Here is a tiny trained network, its code and every weight. The questions are about switching its units off for an input and a target symbol, where a switched-off unit gives its printed mean instead of its output.

import numpy as np


def w(rows, s, z=0):
    codes = np.array(rows[::2]) - 128.0
    scale = np.full(codes.shape[1], s)
    scale[-1] = z or s
    return codes * scale


def norm(h):
    return h / np.sqrt((h * h).mean(-1, keepdims=True) + 1e-5)


def softmax(a):
    e = np.exp(a - a.max(-1, keepdims=True))
    return e / e.sum(-1, keepdims=True)


def log_softmax(a):
    a = a - a.max(-1, keepdims=True)
    return a - np.log(np.exp(a).sum(-1, keepdims=True))


def net(x, mask):
    ids = ['ΘΛΞΦΩαβγδεζημπτψ'.index(c) for c in x.split()]
    T = len(ids)
    res = E[ids] + P[:T]
    u = 0
    for l in range(3):
        r = norm(res)
        for j in range(3):
            rows = slice(2 * j, 2 * j + 2)
            q, k, v = (r @ M[l][rows].T for M in (Q, K, V))
            z = softmax(np.where(np.tri(T) > 0, q @ k.T / 2**0.5, -1e9)) @ v
            o = O[l][rows]
            res = res + np.where(mask[u + j], z, o[:, -1]) @ o[:, :-1]
        u += 3
    return log_softmax(norm(res)[-1] @ U[:, :-1].T + U[:, -1])


Q, K, V, O = {}, {}, {}, {}
E = w([
[95,103,115,186,148,124,118,109,109,111],'Θ',
[118,116,119,131,120,143,131,129,140,96],'Λ',
[126,94,126,153,111,122,148,129,131,75],'Ξ',
[125,79,112,159,121,110,120,128,95,111],'Φ',
[120,96,125,111,152,148,168,146,137,80],'Ω',
[118,75,120,160,107,91,125,150,78,131],'α',
[125,91,111,154,85,139,98,158,103,105],'β',
[101,128,105,178,117,153,119,86,145,59],'γ',
[166,116,101,98,149,161,132,99,158,100],'δ',
[117,127,159,107,66,138,79,128,112,120],'ε',
[75,108,183,113,60,129,152,56,144,67],'ζ',
[122,163,91,112,127,126,90,76,100,109],'η',
[85,99,127,48,149,179,145,157,89,8],'μ',
[157,190,104,177,154,154,115,176,95,114],'π',
[105,169,139,137,114,118,169,86,72,137],'τ',
[103,108,105,155,143,221,158,98,100,159],'ψ',
],0.013)
P = w([
[106,123,86,117,128,77,140,152,159,169],'0',
[78,137,204,213,203,229,173,25,134,2],'1',
[139,102,32,79,61,90,187,156,170,85],'2',
[113,165,204,176,149,231,165,60,117,53],'3',
[177,109,82,90,47,100,167,149,143,107],'4',
[156,170,200,137,105,223,150,93,105,87],'5',
[228,96,114,76,47,104,172,148,133,121],'6',
],0.0093)
Q[0] = w([
[45,205,128,215,183,215,117,159,139,142],'L0H1',
[161,123,48,14,33,37,155,163,155,127],'L0H1',
[28,195,255,197,208,236,40,40,119,158],'L0H2',
[134,78,176,147,131,49,111,199,131,100],'L0H2',
[72,182,168,167,105,181,103,120,38,62],'L0H3',
[29,183,231,146,216,245,149,76,111,214],'L0H3',
],0.0081)
K[0] = w([
[19,124,97,164,203,84,61,73,160,95],'L0H1',
[202,204,138,166,64,223,254,128,13,158],'L0H1',
[44,109,120,203,171,27,102,184,202,105],'L0H2',
[234,144,101,85,115,68,96,94,146,80],'L0H2',
[74,155,145,133,160,144,235,97,250,111],'L0H3',
[11,45,105,201,133,139,149,122,215,194],'L0H3',
],0.0071)
V[0] = w([
[167,204,84,187,197,106,79,223,158,144],'L0H1',
[99,34,183,119,172,42,1,177,173,36],'L0H1',
[251,172,123,77,150,90,106,116,129,99],'L0H2',
[124,208,149,153,121,60,184,151,111,92],'L0H2',
[52,184,194,60,147,95,42,168,201,193],'L0H3',
[110,205,88,69,151,75,107,24,111,63],'L0H3',
],0.0072)
O[0] = w([
[93,202,143,37,180,186,117,136,192,159,75],'L0H1',
[255,151,171,131,206,127,82,58,131,124,125],'L0H1',
[160,185,65,138,192,135,182,39,154,116,73],'L0H2',
[63,160,153,93,155,86,150,97,212,43,133],'L0H2',
[227,117,97,72,95,98,49,148,83,148,1],'L0H3',
[208,143,170,64,115,139,192,91,110,230,163],'L0H3',
],0.0083,0.0085)
Q[1] = w([
[64,143,82,102,147,102,134,189,180,135],'L1H1',
[188,60,107,173,182,50,130,146,179,96],'L1H1',
[117,136,174,141,188,217,81,45,94,147],'L1H2',
[136,139,146,156,179,134,99,142,165,151],'L1H2',
[55,171,103,188,132,127,117,138,112,170],'L1H3',
[147,87,1,101,139,73,144,151,110,92],'L1H3',
],0.0089)
K[1] = w([
[178,200,87,179,95,114,110,205,147,116],'L1H1',
[93,133,127,153,24,143,159,142,101,1],'L1H1',
[159,102,137,73,243,89,67,121,157,218],'L1H2',
[82,81,105,112,158,131,97,138,149,149],'L1H2',
[161,178,65,144,115,69,149,182,226,211],'L1H3',
[190,128,112,92,63,119,221,136,73,72],'L1H3',
],0.0076)
V[1] = w([
[92,62,30,138,64,163,101,149,173,53],'L1H1',
[158,97,127,118,87,198,108,159,118,201],'L1H1',
[120,201,85,59,153,55,154,180,141,207],'L1H2',
[93,158,147,120,55,186,218,56,178,121],'L1H2',
[174,161,77,224,65,103,201,110,154,136],'L1H3',
[175,144,67,94,116,85,102,254,185,143],'L1H3',
],0.0065)
O[1] = w([
[201,50,246,214,145,98,81,53,64,143,153],'L1H1',
[101,149,119,210,39,160,39,93,68,35,70],'L1H1',
[65,64,224,179,153,51,184,223,115,180,3],'L1H2',
[124,26,93,123,199,92,32,75,159,61,159],'L1H2',
[200,189,110,188,43,156,181,174,152,62,138],'L1H3',
[153,11,142,29,56,170,136,134,255,80,21],'L1H3',
],0.0057,0.0053)
Q[2] = w([
[166,131,90,125,54,69,168,116,126,129],'L2H1',
[162,163,148,161,112,84,140,131,67,117],'L2H1',
[193,57,10,142,74,62,172,191,128,105],'L2H2',
[122,129,122,89,103,95,118,150,143,134],'L2H2',
[174,116,202,92,123,156,114,169,118,153],'L2H3',
[171,110,42,127,118,50,139,104,159,111],'L2H3',
],0.012)
K[2] = w([
[149,49,133,84,59,46,163,42,184,130],'L2H1',
[165,99,205,152,53,91,65,79,71,160],'L2H1',
[49,156,98,165,17,226,168,22,48,68],'L2H2',
[113,143,135,199,193,191,177,163,161,100],'L2H2',
[168,76,99,120,189,123,62,109,198,221],'L2H3',
[89,167,22,91,126,142,191,134,37,2],'L2H3',
],0.0067)
V[2] = w([
[150,186,153,142,162,116,84,55,39,177],'L2H1',
[153,63,77,121,159,60,54,191,111,186],'L2H1',
[171,144,252,187,68,70,72,171,208,110],'L2H2',
[83,203,220,53,33,1,141,47,80,77],'L2H2',
[106,123,193,45,70,179,162,86,50,22],'L2H3',
[121,170,66,113,158,217,72,118,63,40],'L2H3',
],0.007)
O[2] = w([
[81,68,110,157,134,72,87,101,112,180,139],'L2H1',
[118,115,178,198,213,158,178,113,50,96,1],'L2H1',
[157,160,63,166,207,126,111,225,204,85,131],'L2H2',
[194,242,167,39,169,2,88,91,99,46,139],'L2H2',
[49,36,144,50,227,116,84,173,86,211,213],'L2H3',
[125,118,86,45,210,214,118,187,141,80,118],'L2H3',
],0.0084,0.0047)
U = w([
[46,151,117,142,196,47,80,201,99,209,155],'Θ',
[149,139,246,83,93,149,69,156,138,130,209],'Λ',
[169,200,108,159,101,56,126,123,225,102,115],'Ξ',
[102,98,84,229,114,67,66,69,166,190,114],'Φ',
[119,56,201,141,193,116,210,93,182,132,107],'Ω',
[121,172,112,219,202,101,198,201,83,96,227],'α',
[110,72,154,206,172,197,34,172,109,58,50],'β',
[82,127,71,154,184,144,31,39,179,70,22],'γ',
[196,176,92,181,79,234,201,54,123,122,79],'δ',
[255,147,107,125,102,156,79,152,46,76,255],'ε',
[124,170,119,110,148,19,54,68,143,48,107],'ζ',
[185,164,141,75,115,124,167,26,43,200,160],'η',
[89,61,111,37,217,153,69,116,54,178,76],'μ',
[78,154,46,45,149,140,122,176,207,149,190],'π',
[14,200,109,119,73,25,197,156,98,89,71],'τ',
[41,84,109,128,56,173,152,209,46,202,83],'ψ',
],0.0098,0.0039)

Each question gives the input, a string of symbols that net reads in full, and the target symbol t.
The units are the heads (2 rows each of Q, K, V and O). Each row of codes is followed by its name. A weight is (code - 128) times the scale printed after its matrix; where a second scale follows, it is the last column's (O and U).
mask holds one flag per head, layer by layer. A switched-off head (its flag False) gives its mean, the last column of its rows in O, instead of its output. The means were averaged over made-up inputs and are rounded, as every weight is.
A unit's drop is (log p(t) with every unit on - log p(t) with that unit switched off) / (log p(t) with every unit on - log p(t) with every unit switched off).
The circuit of an input: a set's keep is (log p(t) with only the set's units on - log p(t) with every unit switched off) / (log p(t) with every unit on - log p(t) with every unit switched off). Starting from all 9 units, units are removed one at a time, each time the one whose removal leaves the highest keep (on an exact tie, the one counted first), for as long as the keep stays at least 0.8.
units of the circuit, in order: the units of the circuit, biggest drop first
unit that matters most: the unit with the biggest drop
heads that matter: for each layer, one digit per head in row order, 1 if its drop is at least 0.15 and else 0, layers parted by /
input Λ ε Φ Ξ ζ Φ τ, target τ: units of the circuit, in order => L0H1, L2H2
input β Θ δ ψ μ Λ, target π: units of the circuit, in order => L0H1, L1H1, L2H1
input π η γ ζ Λ γ, target Ω: units of the circuit, in order => L0H1, L1H2, L0H3
input Ξ γ η Θ ψ γ Ω, target ψ: heads that matter => 100 / 000 / 000
input Ξ δ ε, target ε: units of the circuit, in order => L0H1, L0H3
input η γ Φ ψ, target τ: unit that matters most => L0H3
input δ β Φ, target δ: units of the circuit, in order => L1H3, L0H2
input ζ Λ π γ, target ε: heads that matter => 101 / 000 / 000
input Θ η μ Λ Φ, target μ: heads that matter => 000 / 000 / 001
input Ξ δ γ ε η τ Λ, target τ: units of the circuit, in order => L0H1, L0H2
input ζ ε η ζ Φ, target η: heads that matter => 001 / 000 / 000
input Φ Φ Θ Ξ δ τ, target δ: heads that matter => 101 / 000 / 011
input ε Ω δ Ω α ψ, target α: units of the circuit, in order => L0H3, L1H2, L2H2
input π Ω ζ ε β ζ, target Ω: units of the circuit, in order => L0H2, L1H1, L2H3
input Φ μ ε δ π Φ Ω, target π: units of the circuit, in order => L0H1
input ζ Φ β η, target ε: units of the circuit, in order => L0H1, L0H3
input η Ω β ε Ω, target ε: heads that matter => 100 / 001 / 000
input Ω ζ Φ ε η τ δ, target τ: heads that matter => 100 / 000 / 000
input δ Ω Φ δ, target ψ: heads that matter => 010 / 100 / 010
input Ω Φ Ξ, target Ω: units of the circuit, in order => L1H1
input γ δ Ξ Φ τ ε, target μ: heads that matter => 001 / 101 / 001
input δ ε γ Θ, target ψ: heads that matter => 010 / 100 / 010
input τ π Λ ψ γ τ π, target τ: heads that matter => 110 / 000 / 000
input μ α Θ, target μ: heads that matter => 001 / 100 / 001
input Φ β Ω ζ γ η, target δ: heads that matter => 111 / 111 / 011
